Look-ups in named tables: a row name and a column name give one cell, copied from the table.

Table vut
	sor	bop	riseseg	pidub	ligamad	vagepez
reko	209	23	18	204	224	23
danatu	243	49	47	240	246	59
rizasuk	180	60	66	175	195	54
bivudi	210	52	54	207	189	66
dinuzon	188	82	84	185	204	67
vug	132	124	126	132	133	125
serutu	162	68	70	160	183	73
lozopu	204	34	34	201	193	30
bor	115	118	113	111	127	108
tusegor	152	120	117	153	125	139

sor of lozopu is 204
ligamad of dinuzon is 204
bop of vug is 124
sor of serutu is 162
riseseg of serutu is 70
pidub of bor is 111
riseseg of danatu is 47
sor of dinuzon is 188
sor of reko is 209
ligamad of bivudi is 189
riseseg of dinuzon is 84
riseseg of tusegor is 117
sor of bivudi is 210
vagepez of dinuzon is 67
pidub of lozopu is 201
pidub of vug is 132
pidub of serutu is 160
ligamad of rizasuk is 195
pidub of danatu is 240
bop of danatu is 49

vof =
|  | lebulok | pakofus | vepove | tusurit | vit | kudugu | fak | merama |
|---|---|---|---|---|---|---|---|---|
| bodat | 521 | 410 | 450 | 562 | 247 | 228 | 386 | 562 |
| kiramov | 562 | 508 | 107 | 562 | 521 | 533 | 916 | 687 |
| minusu | 943 | 646 | 264 | 844 | 562 | 486 | 823 | 565 |
| gime | 208 | 566 | 344 | 562 | 381 | 518 | 596 | 520 |
| fivun | 553 | 436 | 354 | 282 | 224 | 562 | 362 | 562 |
| kavegof | 621 | 535 | 114 | 338 | 609 | 465 | 838 | 562 |
| kuf | 399 | 795 | 570 | 412 | 562 | 397 | 689 | 153 |
| nusaroz | 936 | 530 | 273 | 827 | 366 | 562 | 854 | 624 |

What is the pakofus of kiramov in vof?
508
What is the lebulok of bodat in vof?
521
What is the vit of nusaroz in vof?
366
What is the kudugu of fivun in vof?
562
What is the lebulok of kuf in vof?
399
What is the kudugu of kavegof in vof?
465

Table fezi
	nufozi	vir	fol	rebuvek	volaru
subanag	-2607	434	3233	562	2279
fogateb	1553	-2297	-1051	713	542
balona	-426	-5369	289	2726	1822
nani	-505	-202	-809	1385	-176
rif	1269	-1051	770	-211	397
zelurat	904	-1428	-963	3586	1559
zemar	1990	-1528	-3075	-394	-973
raz	812	6373	2986	2398	1261
zilo	641	136	1406	-1359	221
ligabe	-2307	2193	530	2215	-697
teviz	-992	-3040	-1147	1780	1563
mupudib	-3491	2132	1470	-801	-1999

What is the volaru of balona in fezi?
1822
What is the fol of zilo in fezi?
1406
What is the vir of zelurat in fezi?
-1428
What is the rebuvek of fogateb in fezi?
713
What is the nufozi of raz in fezi?
812
What is the vir of fogateb in fezi?
-2297
What is the fol of nani in fezi?
-809
What is the vir of teviz in fezi?
-3040
What is the fol of subanag in fezi?
3233
What is the rebuvek of zelurat in fezi?
3586
What is the nufozi of teviz in fezi?
-992
What is the rebuvek of zemar in fezi?
-394
What is the nufozi of zilo in fezi?
641
What is the rebuvek of zilo in fezi?
-1359
What is the nufozi of nani in fezi?
-505

vako:
|  | gel | ven | suvira | tetuka | nad | paf | sikedab | niku | nalaka | nur |
|---|---|---|---|---|---|---|---|---|---|---|
| seruna | 78 | 147 | 117 | 130 | 136 | 141 | 113 | 149 | 157 | 116 |
| safoso | 149 | 129 | 104 | 230 | 139 | 116 | 208 | 156 | 94 | 111 |
| tusuku | 202 | 138 | 138 | 157 | 129 | 127 | 179 | 128 | 135 | 182 |
| ganak | 229 | 73 | 136 | 227 | 90 | 125 | 212 | 112 | 152 | 174 |
| madus | 110 | 140 | 73 | 202 | 196 | 98 | 146 | 172 | 65 | 98 |
| nuzeker | 211 | 120 | 72 | 114 | 40 | 137 | 89 | 202 | 152 | 216 |

paf of nuzeker is 137
suvira of safoso is 104
niku of nuzeker is 202
nur of ganak is 174
suvira of ganak is 136
paf of ganak is 125
tetuka of nuzeker is 114
nad of tusuku is 129
tetuka of tusuku is 157
ven of safoso is 129
nad of nuzeker is 40
tetuka of safoso is 230
niku of madus is 172
nad of safoso is 139
sikedab of seruna is 113
nur of safoso is 111

